Known rows, with every step that occurs:
sura fipir rukek noto zani gidon: [-0.23 -2.75 -1.00  2.31  0.74  0.32 -1.82 -2.14  0.31 -0.85  0.70  1.04
  0.16 -1.78  0.08 -0.29  0.83 -0.49  0.12 -0.25  1.99  0.27 -0.85  1.06
 -0.36 -0.18 -0.26  0.28 -1.27 -0.68 -0.01  1.41 -0.95  0.68  1.16  0.48
 -2.42 -0.70  0.21  0.55  0.80  1.74  0.50]
rukek fipir vomeder podad: [ 0.14 -0.41 -0.78  1.49 -0.11 -4.67 -0.06  0.18 -0.10  2.14  0.84  0.21
  0.09 -1.21  0.31 -1.37  0.65  1.98 -0.66  0.69 -0.74  0.11 -2.30  0.97
 -0.18 -0.55  0.11 -0.58 -1.83  1.12  0.50 -0.63  0.89  0.17  0.99 -3.05
 -0.33 -0.10  0.16  0.91  0.74 -0.28 -0.24]
vomeder gidon podad zani vuga sura fipir rukek noto: [-1.59 -1.03  2.09 -0.87 -1.46  4.61 -0.72  0.00 -0.24 -0.29  0.17  1.49
  1.14 -2.08  0.99 -0.54  1.29  0.89 -0.23  1.47  1.52  0.19 -0.51 -1.37
 -0.28 -1.00  0.50 -1.36 -1.41 -2.18  0.56  0.73  0.51  1.00  1.22  2.84
 -0.87 -0.23 -0.05  0.14  1.05  1.26  0.60]
vuga vomeder podad gidon zani: [ 0.65 -0.73  0.31  0.11 -0.40 -0.85  0.14  1.27  0.24  1.28  0.58 -0.16
 -2.24  0.32  1.34 -0.94  0.84  0.22  0.14 -0.41 -0.79  0.60 -1.80  1.06
  0.62 -1.48  0.17 -0.02 -1.45 -0.17  0.63 -0.65  0.68  0.41  1.23 -0.68
  1.24 -0.41  0.65  1.20  0.45 -0.49  0.38]
fipir vomeder gidon zani vuga sura: [-1.60  0.08 -0.81  1.77 -1.00 -1.39 -0.91  0.84 -0.13 -0.54  1.08  0.82
 -0.48  0.11  0.65 -1.08  0.77  0.21 -0.56  0.83 -0.38 -0.98 -1.29  0.13
 -0.40 -0.83  0.48 -1.33  0.09 -1.10  1.67  0.39 -0.08  0.56  1.47  0.39
 -0.28  1.83  0.89  1.57  0.60  0.90  1.89]
fipir noto zani vomeder: [-0.50 -1.66 -1.42  2.81  0.62 -1.87 -1.19 -1.72 -0.24  0.34  0.14 -0.43
  0.40 -1.49  0.09 -0.90  0.90  0.00 -0.77  1.96 -1.69 -1.95 -0.81  1.47
 -0.11 -0.19 -0.31 -1.45 -0.68 -0.20  0.98  1.65 -0.52  0.50  1.62 -1.35
 -3.06  0.81  0.66  1.50  0.58  1.19  0.50]
vuga vomeder gidon podad: [ 0.90 -0.39 -0.51  1.05 -0.92 -1.17  0.50 -0.12 -0.53  1.11  0.36 -0.36
 -0.59 -1.54  1.49 -0.78  1.12  0.70 -0.65 -0.82  0.74  0.18 -2.09 -0.11
  0.35 -1.22  0.31 -0.92 -1.71 -0.40  0.23 -0.17  1.37  0.65  1.94 -0.75
  0.49  0.05  1.44  0.91  0.15  0.98  0.13]
vuga gidon zani vomeder podad noto fipir sura: [ 0.24 -0.64  2.79  0.65  0.34  0.18 -1.18  1.46 -0.29 -0.10 -0.06 -1.21
 -1.24 -0.54  0.82 -1.18  0.98 -0.95 -0.60  0.58 -0.89  1.07  0.31  0.21
  0.48 -1.26  0.09 -1.58 -1.74 -1.13  1.38  0.00 -0.15  0.65  2.26  0.47
 -3.25  0.84  0.20  1.21  1.09 -0.39  0.15]
rukek noto fipir podad zani: [ 0.04 -1.04  1.07  3.12  0.71 -0.86 -1.04 -0.55 -0.28  1.50  0.71  1.01
  0.12 -0.44 -0.01 -0.94  2.01  0.86 -0.24  1.32 -0.02  0.27 -1.07  1.13
 -0.44 -0.57 -0.41 -1.18 -2.26 -0.36  1.33  0.22  0.48  0.68  1.49  0.43
 -4.29 -0.29  0.39  1.04  1.03 -0.28 -0.68]
noto zani vuga vomeder podad: [-0.67 -1.89 -1.86  1.05 -0.08 -2.61 -0.93  1.12  0.03  0.96  0.39 -1.01
 -0.66 -1.42 -0.11 -0.75  1.18  0.40 -0.62  1.32 -0.79 -1.04 -1.39  2.22
 -0.25 -1.07  0.12 -1.61 -1.53 -0.30 -0.18  0.78  1.77 -0.40  1.19 -0.86
  0.16  0.62  0.31  1.41  0.13  0.90 -0.10]
sura fipir vomeder gidon zani vuga: [-0.09 -1.41 -0.88  2.52  0.95 -1.38 -1.13 -0.73 -0.33 -0.67  0.94  0.30
 -1.17 -1.22  0.29 -0.81  0.43 -0.25 -0.47  0.54  0.03 -1.46 -1.75  0.75
 -0.61 -0.68  0.32  0.24 -0.79 -0.81  0.12  1.15  0.84  0.56  1.23 -0.57
  0.32  0.94  0.51  1.64  0.62  1.10  1.01]
vuga vomeder podad fipir: [-1.30 -0.84  0.45  0.28 -0.39 -3.34  0.04  0.63  0.08  2.90  0.19  0.21
  0.59 -1.65  0.82 -1.14  0.82  1.15 -0.30  0.26 -1.45  0.58 -1.68  2.04
  0.20 -1.17  0.49  0.35 -1.90  0.49 -0.69 -0.62  1.72 -0.09  1.20 -2.32
  1.10 -0.72  0.02  0.82  0.84  0.23 -0.22]
gidon vomeder podad noto zani: [ 0.71 -1.94 -1.34  1.41  0.24 -0.71  0.54 -0.55  0.27  1.52  0.01  0.64
 -1.81 -1.79  0.33 -0.87  1.45  0.46 -0.52  1.88 -1.22  0.85 -1.13  1.22
  0.18 -0.96 -0.20 -1.93 -0.50 -0.57  1.10  0.92  1.13  0.49  2.03 -2.20
 -3.48 -0.26  1.62  1.18  0.34 -0.71  0.38]
rukek noto fipir vomeder: [-0.76 -0.14 -0.97  4.11  0.96 -2.98 -1.50 -1.65 -0.27  1.12  0.26 -0.57
  1.06 -0.57 -0.23 -0.77  1.48  0.57 -0.76  0.41 -0.29 -0.31 -1.39  1.28
 -0.35 -0.17 -0.56 -0.91 -1.67  0.19  1.29  0.38 -1.27  0.13  1.83 -2.83
 -3.22  0.79  0.68  1.41  0.90 -0.66  0.31]
rukek vuga gidon vomeder podad: [-1.28 -0.82 -0.21  1.47 -0.32 -0.57  0.14  1.02  0.05  0.92 -0.21 -0.41
 -0.80 -0.38  1.67 -0.60  0.67 -1.12 -0.91  1.47  0.95  1.31 -1.61  0.62
 -0.07 -1.07  0.71 -0.37 -1.18  0.55  0.51  0.14  1.56  0.34  1.97 -1.56
 -0.71  1.74  1.02  0.42  0.62 -0.35  0.89]
zani gidon vomeder podad: [ 0.23 -1.16 -1.23  1.95  0.01 -1.04  0.25  0.10  0.10  1.10  0.52  0.42
 -2.02 -1.21  1.78 -1.35  0.30  0.07 -0.81 -0.40  0.21  2.39 -2.28  1.22
  0.10 -0.90  0.74 -0.44  0.01  0.13 -0.08 -0.34  0.49  0.89  1.85 -1.37
 -1.75  0.14  1.75  1.14  0.42  0.03  0.95]
rukek fipir noto zani: [-0.63 -1.09 -1.52  1.63  1.64 -3.42 -1.01 -0.96 -0.46  1.08  1.26  1.35
  0.91 -1.06 -0.31 -1.22  1.01  0.82  0.14  1.02 -0.16 -1.27 -1.28  1.16
 -0.46 -0.27 -0.04 -1.13 -2.02  0.34  1.31  1.53  0.09  0.08  1.20 -2.00
 -2.89  0.12 -0.29  0.11  0.93  1.40  0.24]
noto fipir vomeder podad: [ 0.13 -0.14 -0.67  2.53  0.35 -5.55 -0.39  0.39 -0.20  1.78  0.23 -0.61
 -0.26 -1.33 -0.06 -1.20  0.81  1.68 -0.91  0.14 -0.72  1.02 -1.93  1.05
 -0.18 -0.73 -0.12 -0.17 -1.50  0.79  0.81 -0.08  1.58  0.13  1.30 -3.42
 -0.96  0.51  0.35  1.16  0.87 -0.38 -0.83]
zani vuga sura fipir: [-2.14 -0.74 -1.12  0.64  0.68 -1.29 -0.36 -1.08 -0.30  0.43  0.59 -0.03
  2.24 -2.14  0.63 -0.84  0.89  0.06  0.08  1.82  0.75 -0.25 -1.35  1.52
 -0.80 -0.70  0.99 -0.29 -1.09 -0.24 -0.27  2.20  0.35  0.39  1.28 -0.07
 -0.47  1.26 -0.19 -0.48  1.34  2.48  1.05]
noto fipir vomeder gidon podad zani: [ 0.78 -0.41  0.93  1.69 -0.18 -1.52 -0.05  0.82 -0.73  1.05  0.41  1.08
 -1.14 -1.36  0.24 -1.03  1.19  0.49 -0.36  0.08  0.13  1.33 -1.58 -1.65
 -0.17 -1.14  0.03 -0.74 -1.20 -0.27  1.10 -0.36  1.48  0.48  1.65 -2.25
 -1.55 -0.16  0.39  1.66  0.53  0.39 -1.12]
zani gidon podad fipir sura vuga: [-0.69 -0.13  1.34  0.59  0.77  1.75 -0.20 -0.46 -0.89  1.35  1.04  0.54
  1.11 -1.81  2.33 -0.79  0.92 -1.00  0.06 -0.35  0.20  0.67 -1.16 -0.18
 -0.42 -1.19  1.34 -0.12 -1.39 -0.67 -0.81  1.06  0.17  0.69  1.25  0.77
 -1.14  0.08  0.53  0.00  1.03  1.18  0.31]
vuga sura fipir vomeder gidon: [-0.60 -0.27 -0.32  0.30 -0.91 -3.99 -0.06 -1.56 -0.49 -0.41  0.23  0.59
  0.53 -2.25  0.46 -0.74  0.66  0.77 -0.10  0.85  0.06  0.23 -1.52  0.32
 -0.43 -0.73  0.53 -0.17 -0.03 -0.23  0.73  0.82  1.21  0.73  1.24 -1.71
  1.34  0.85  0.45  0.06  1.10  1.55  1.43]
vomeder gidon podad noto zani vuga sura rukek fipir: [ 0.98 -1.28  0.79 -2.76 -0.66  0.89 -0.52  1.50 -1.25 -0.22  0.34  1.30
  0.75 -2.34  0.91 -0.32  0.67 -0.09  0.16  0.51  2.25  0.26 -0.25 -1.80
 -0.66 -1.08  0.14 -3.39 -1.49 -1.09  0.64  1.25  1.32 -0.17  2.10  1.60
 -0.10 -0.41 -0.32  0.45  0.58  1.92 -0.19]
noto zani gidon podad fipir: [-0.13 -1.74 -0.28  1.80  0.36  0.45 -0.31  0.07 -0.43  2.05  0.96  1.46
 -0.38 -2.07  0.93 -1.00  0.58 -1.22  0.48 -0.78  0.72  2.20 -1.36 -0.43
 -0.38 -0.95  0.77  0.11 -1.07  0.12 -0.38  1.08  0.79  0.27  1.54 -1.10
 -1.55 -0.65 -0.31  1.06  0.37  1.73 -0.88]
zani gidon podad noto fipir: [ 1.01 -0.59  0.10  2.28  0.85  1.73 -0.39 -0.61 -0.91  1.17  0.69  0.93
 -0.07 -1.61  1.44 -0.97  0.95 -1.16 -0.34 -1.51  2.11  2.81 -1.12 -0.53
 -0.09 -0.87  0.22 -1.22 -1.86 -0.41  0.08  0.70 -0.33  0.75  2.67  0.20
 -3.38 -0.66  1.29  1.26  0.51  0.52 -0.51]
gidon zani vomeder podad noto fipir rukek vuga sura: [-0.69 -1.30  3.06 -0.14 -0.85  0.96 -0.91  3.64  0.35  0.01 -0.32  0.33
  0.71  0.41  1.26 -0.20  0.43 -0.63 -0.74  1.54 -0.55  0.04  0.60  0.28
  0.23 -1.24 -0.37 -0.73 -1.45 -0.72  1.74 -1.15 -0.24  0.25  2.04  2.08
 -1.70  0.78 -0.04  1.30  0.97 -0.78  0.42]
fipir podad vomeder gidon zani vuga sura rukek: [ 1.01 -1.94  0.40 -0.36 -1.37 -1.80 -0.15  0.94 -0.45 -0.95  0.54  0.48
 -1.48 -0.68  1.90 -0.59  0.85  0.65 -0.58  0.89  0.60 -0.96 -1.12 -0.25
 -0.47 -1.08 -0.08 -1.50  0.21 -1.23  1.15  0.03  0.94  1.18  1.78  3.08
  0.08  0.32  0.88  1.17  1.00  0.61  1.20]
gidon vomeder podad noto zani vuga sura rukek: [-0.38 -2.07 -0.39 -1.31 -0.58 -0.59 -0.15  0.91  0.06  0.04 -0.46 -0.07
 -0.62 -1.81  0.70 -0.44  1.24  0.80 -0.48  2.45 -0.42  0.55 -0.07  0.30
 -0.53 -1.06  0.02 -2.93  0.42 -1.15  0.72  1.06  0.38  0.17  2.04 -0.52
 -1.43  0.19  0.83  1.08  0.79  0.07  0.70]
rukek vuga vomeder podad noto zani: [ 0.03 -1.90 -0.71  0.39 -0.78 -1.39 -0.65  0.69  0.05  0.62 -0.12  0.17
 -0.17 -1.16  0.30  0.08  1.45 -0.76 -0.46  2.25 -0.51 -1.15 -0.43  1.79
 -0.13 -1.18 -0.38 -2.21 -1.99 -0.41  0.58  0.30  1.71 -0.39  1.68  0.21
 -0.53  0.14  0.97  1.20  0.11 -0.70  0.40]
zani gidon vomeder podad fipir sura: [-1.29 -0.76  0.68  0.18 -0.20 -1.77 -0.30  0.30  0.00  1.32  0.55  0.65
 -1.25 -1.10  2.32 -1.67  0.23 -0.26 -0.26 -0.20 -1.36  2.10 -1.65  0.99
 -0.01 -1.18  1.12 -0.05  0.27 -0.43  0.08 -1.17  0.91  0.81  1.20 -0.81
 -1.22 -0.07  0.23  0.22  1.15 -0.15  1.35]
vomeder podad noto zani vuga sura fipir: [-0.76 -1.68 -0.28 -0.97 -0.11 -0.01 -0.47 -0.32 -0.37  0.40  0.06  0.52
  0.65 -3.27 -0.25 -0.61  1.14  0.24  0.06  2.64 -0.21  0.38 -0.21  1.38
 -0.63 -1.04  0.50 -2.20 -1.13 -1.18  0.18  2.65  2.11  0.09  1.36  0.70
 -0.71  0.33 -0.10  0.05  0.88  1.13  0.43]
fipir rukek vuga gidon vomeder podad: [-1.87 -1.22  0.19  1.28 -0.93 -0.27 -0.07  1.25  0.65  0.41 -0.15  0.02
 -0.55  0.37  1.92 -0.51  0.62 -0.30 -1.17  1.02  1.54  1.03 -1.46  0.03
  0.23 -0.90  0.22  0.60 -1.20  0.38  0.74 -0.77  1.15  0.72  1.63 -0.92
 -0.42  1.08  0.93  0.40  0.84 -0.19  0.67]
sura vuga gidon podad: [-0.18 -0.07  0.18  2.09  0.87  2.30  0.71 -0.72 -0.75  1.52  0.51 -0.55
  0.91 -1.74  1.18 -0.41  1.67 -0.34 -0.51  0.42  1.97  0.87 -1.41 -0.52
 -0.10 -0.97  0.91 -0.39 -2.52  0.13 -0.49  2.64  0.25  0.66  2.08 -1.39
 -1.38  1.00  1.63  0.38  0.62  1.46 -0.55]
sura rukek vuga gidon zani vomeder podad: [ 0.54 -1.80  1.66  0.73 -0.40 -0.72 -0.82  2.63  0.20 -0.33 -0.50 -1.46
 -0.67 -0.65  1.33 -0.06  0.07 -0.75 -0.87  1.23  1.05 -0.10 -0.41 -0.17
 -0.17 -1.01  0.22 -0.16 -1.74  0.43 -0.05  0.22  0.20  0.14  1.83  0.43
  0.12  1.13  0.15  1.64  0.73  0.40 -0.47]

Rows:
[ 0.17 -1.33  0.11  0.91  0.42  0.06 -0.75 -0.17 -0.19  0.46  0.52 -0.50
 -2.09 -0.75  0.91 -0.88  0.29 -0.26 -0.15  0.78 -0.84 -0.04 -1.85  0.62
 -0.34 -0.99  0.36  0.40 -0.79 -0.37 -0.10  0.71  1.24  0.51  0.73 -0.77
  2.05  0.21 -0.19  1.53  0.71 -0.49  0.37] -> sura fipir vomeder podad gidon zani vuga
[ 0.07 -0.30  1.65  2.28  1.09  2.36 -0.25 -0.98 -1.28  0.95  0.02 -0.63
  0.51 -1.16  0.60 -0.15  2.03 -1.10 -0.76  0.33  1.02  1.23 -0.28 -1.15
 -0.25 -0.89  0.05 -1.23 -2.12 -0.26  0.01  1.70 -0.70  0.43  2.81 -2.69
 -1.60  0.51  1.71  1.82  0.59 -0.44 -0.59] -> sura vuga gidon podad noto fipir vomeder
[ 1.09 -1.65 -0.14  0.26 -1.17  1.18 -0.38  0.41 -0.72 -0.06 -0.07  0.53
 -0.62 -1.29  1.11  0.33  1.36 -1.87 -0.37  0.97  0.88 -1.03 -0.57 -0.33
 -0.05 -1.35 -0.29 -2.54 -1.85 -1.10  0.84  0.35  1.94 -0.05  2.29  1.18
 -0.11  0.22  1.29  1.31 -0.30  0.06  0.48] -> rukek vuga vomeder gidon podad noto zani
[-0.43 -0.03  1.13 -1.30 -1.01  1.77 -1.08  1.43 -0.05  0.13  0.01 -0.17
 -0.20 -0.37  1.48 -0.55  0.61  0.81 -0.10  0.57  0.71  0.44 -0.68 -0.01
 -0.20 -1.04  0.24 -2.01 -1.08 -1.23  1.08  0.84 -0.23  0.26  1.24  2.47
  0.34  0.31  0.03  0.63  1.10 -0.48  0.81] -> vomeder podad gidon zani vuga sura rukek noto
[ 0.99 -1.90 -0.53  0.89 -0.35 -1.50 -1.16 -0.06 -0.46  0.54  0.98  1.69
 -1.49 -1.44  0.03 -1.01  0.59 -0.44 -0.22  0.19 -0.12  1.19 -0.98  0.54
 -0.31 -0.56 -0.21 -2.20 -0.94  0.05  0.36 -0.26  0.27  0.08  1.59 -1.19
 -1.26 -1.10  0.61  2.06  0.09 -0.39  0.23] -> rukek fipir vomeder podad noto zani gidon
[ 1.97 -1.26  2.34 -0.24  0.71 -2.60 -0.98  1.56 -0.02 -0.22 -0.32 -1.50
 -0.76 -1.31  0.94 -0.76  0.76  1.02 -0.63  0.66 -1.26 -0.23  0.20  0.22
  0.08 -1.16 -0.48 -1.47 -1.47 -1.03  1.06 -0.35 -0.42  0.52  1.84  0.61
 -2.93 -0.28  0.09  1.25  1.38 -0.50 -0.62] -> gidon zani vomeder podad noto fipir sura rukek
[-0.58 -2.14  0.46 -0.51  0.11 -1.47 -0.50 -0.36 -0.35 -0.56  0.10  0.39
 -1.98 -2.19  0.70 -1.04  0.57  0.52  0.10  0.98 -1.15  2.15 -0.36  0.76
 -0.58 -1.01  1.02 -0.94  1.22 -0.93  0.70  1.14  0.43  0.93  1.51 -1.56
 -0.45  0.56  0.30  0.22  0.91  0.34  1.82] -> vuga sura fipir noto zani gidon vomeder podad
[-1.09 -1.52 -1.11  0.15 -0.45 -2.84 -1.19 -0.62 -0.71 -1.25  0.32  0.29
  0.03 -2.24 -0.33 -0.44  0.62 -0.59  0.02  1.72 -0.06 -0.84 -0.97  0.53
 -0.95 -0.75  0.43 -1.19  0.30 -0.81  0.58  1.83  1.87  0.03  1.09 -0.85
  1.44  1.51 -0.37  0.66  0.66  2.22  1.28] -> noto zani vuga sura fipir vomeder gidon
[ 2.10 -1.92 -0.26  1.25 -0.31 -0.19  0.00 -2.45 -0.79  0.10  0.03  0.53
 -1.45 -3.25  0.03 -0.31  1.32  0.03 -0.21  0.86  0.06  0.18 -0.94 -1.09
 -0.30 -0.84 -0.28 -1.43 -0.88 -1.05  0.58  1.65  1.80  0.77  1.82 -1.62
 -0.50 -0.61  0.95  1.38  0.19  0.33 -0.22] -> sura fipir vomeder gidon podad noto zani
[-1.25 -1.96 -1.23  1.95  0.02  2.14 -0.77 -1.63 -0.90  0.39  0.17 -0.65
 -0.73 -1.64  0.82 -0.94  1.71 -1.09 -0.81  1.67  0.41 -0.35 -0.73 -0.90
 -0.26 -0.69  0.16 -2.25 -0.94 -0.99  0.72  2.33 -0.21  0.83  2.29 -0.74
 -2.59  0.86  0.68  1.33  0.50  0.35  0.49] -> fipir noto zani vuga gidon podad vomeder
[-0.46 -0.73  4.10  0.71  0.99  4.95 -1.24  0.59 -1.10  0.08 -0.42 -1.75
  0.89 -1.10  0.87 -0.20  2.07 -1.86 -0.39  1.97 -0.39 -0.02  0.62 -0.87
 -0.12 -1.20  0.50 -2.22 -2.20 -1.32  0.35  1.11 -1.71  0.35  2.26  0.27
 -3.91  1.24  0.20  1.07  0.97  0.08 -0.23] -> rukek noto fipir sura vuga gidon podad zani vomeder
[-0.44 -0.35  0.61 -1.03 -1.48 -1.48 -0.65  1.63  0.07 -0.16  0.22 -0.47
 -1.24  0.14  1.38 -0.73  0.46  1.10 -0.21  0.74 -0.38  0.36 -1.02 -0.79
 -0.40 -1.09  0.20 -0.99  0.22 -0.51  0.96 -0.12 -0.08  0.43  0.92  0.10
  2.41  0.38 -0.04  1.51  1.01 -0.39  0.52] -> fipir vomeder podad gidon zani vuga sura rukek
[-0.85 -1.43 -0.13 -1.44 -0.99 -1.35 -0.81 -0.06 -0.57 -0.13 -0.11 -0.50
 -0.88 -1.77  0.28 -0.52  0.48 -0.61  0.34  1.94 -0.93  0.59 -1.06  0.42
 -0.68 -1.06  0.46 -1.04  0.29 -0.35  0.37  1.40  2.29 -0.02  0.60 -1.04
  3.21  0.79 -1.07  0.53  0.74  0.61  0.64] -> noto zani vuga sura fipir vomeder podad gidon
[-0.38 -1.39 -0.57 -1.49 -0.60 -4.49 -1.52  1.49 -0.82 -1.20  0.56  0.70
  0.57 -1.17  0.02 -0.41  0.23  0.18  0.04  0.83  1.00 -1.11 -0.86 -0.53
 -1.05 -0.61 -0.03 -2.05 -0.22 -0.05  0.78  0.39  0.80 -0.56  1.23 -0.91
  1.65  0.70 -0.91  0.95  0.77  2.28  0.56] -> noto zani vuga sura rukek fipir vomeder gidon
[ 1.33 -1.92  3.25 -2.45 -1.63 -2.14 -0.28  1.98 -0.78 -0.40  0.25  1.32
  0.02 -1.13  1.38 -0.67  0.31  0.70 -0.02  1.50  0.14 -0.13 -0.68 -0.68
 -0.41 -0.91  0.04 -1.62 -0.51  0.04  0.46 -1.42  1.06  0.63  1.44  1.73
  0.74 -0.77 -0.51  1.06  1.03  1.90 -0.13] -> vuga sura rukek fipir podad zani vomeder gidon
[-0.13 -1.27  1.99 -0.52 -0.08 -1.03 -1.03  3.83  0.27  0.18  0.21  0.02
 -1.26  1.95  1.67 -0.09  0.28 -1.11 -0.01 -0.87  0.64  0.23 -1.04  0.44
  0.40 -1.60 -0.44  1.30 -2.17  0.12  1.08 -2.03  1.29 -0.17  1.14  0.54
  2.14  0.01 -0.64  0.94  0.76 -0.77 -0.13] -> noto fipir rukek vuga vomeder podad gidon zani
[-1.41 -1.78  0.64  0.19 -0.35 -2.29 -1.68  0.30 -0.43  1.01  0.47  1.07
 -0.99 -1.50  0.49 -1.18  0.51  0.11 -0.16 -0.44 -1.59  0.83 -0.57  1.64
 -0.16 -0.95  0.44 -0.69 -0.70 -0.46 -0.35 -0.10  1.13  0.03  1.20 -1.15
  0.90 -0.89 -0.03  1.59  0.51  0.21  0.51] -> vuga vomeder podad fipir noto zani gidon
[ 0.19 -2.22  1.52  3.12  0.85  1.47 -1.28 -0.11 -0.38  0.41  0.71  1.18
 -2.19  0.47  1.14 -0.97  1.49 -1.07 -0.28  0.30  0.02  2.00 -0.99  0.81
 -0.47 -0.70 -0.04 -1.13 -0.23 -0.66  0.82 -1.09 -1.10  1.04  2.23  0.19
 -4.37 -0.33  1.11  2.03  0.62 -0.92  0.68] -> rukek noto fipir podad zani gidon vomeder
[ 1.06 -0.63  1.22 -0.03  0.31 -0.33 -1.35  0.33 -0.89 -1.02  0.15 -0.24
  0.74 -1.04  2.45 -0.05  0.77 -1.47 -0.29 -0.55  2.78  0.90 -0.12 -1.62
 -0.80 -1.07  0.05 -1.64 -1.76 -0.81  0.48 -0.09 -0.30  0.54  2.10  2.65
 -2.23 -0.02  0.34  0.17  1.19  0.18 -0.19] -> zani gidon podad noto fipir sura rukek vuga
[-0.30 -1.00  1.34 -1.01 -0.60 -1.40 -0.86  1.88 -0.03  0.31  0.69  0.49
  0.09 -0.44  0.53 -0.88  0.95  1.94 -0.36  1.53 -0.54 -0.38 -0.13 -0.41
 -0.68 -0.86  0.00 -2.25 -1.02 -0.63  0.83 -0.47 -1.39  0.17  1.59 -0.08
 -0.13 -0.35  0.06  1.77  1.05 -0.81  0.53] -> gidon zani vuga sura rukek fipir vomeder podad noto
[ 0.89  0.34  1.68  0.18 -1.25 -2.42 -0.81  0.32 -0.95 -0.04 -0.59 -0.86
  0.59 -1.66  0.78 -0.27  1.09  1.83 -0.67 -0.72  1.12  1.22 -0.59 -1.99
 -0.46 -0.82 -0.24 -1.93 -0.83 -0.68  1.64 -0.10 -0.17  0.37  2.14 -1.20
 -0.12  0.53  0.34  0.90  0.99 -0.30 -0.11] -> vuga sura rukek noto fipir vomeder gidon podad
[ 0.27 -0.35  1.20 -1.73 -1.57  0.29 -0.57  0.36 -1.21 -0.17  0.24  0.65
  0.95 -1.57  1.58 -0.54  0.71  0.79 -0.66  0.43  1.38 -0.05 -0.67 -2.19
 -0.64 -0.79  0.04 -3.06 -0.91 -0.86  0.48 -0.30 -0.12  0.36  2.15  0.58
  1.11 -0.38  0.48  1.35  0.71  0.38  0.53] -> zani vuga sura rukek fipir vomeder gidon podad noto
[-0.33 -0.22  2.37 -1.30 -0.55  1.81 -1.17  2.07 -1.05 -0.13 -0.27  0.66
  1.08 -1.91  0.71 -0.42  1.13  0.58 -0.22  0.49  2.00  1.10 -0.18 -1.77
 -0.67 -1.20  0.31 -2.76 -1.56 -1.57  0.85  0.76  0.56 -0.01  1.99  1.80
 -1.58  0.21 -0.33  0.68  1.07  1.03 -0.51] -> vomeder gidon podad zani vuga sura rukek noto fipir
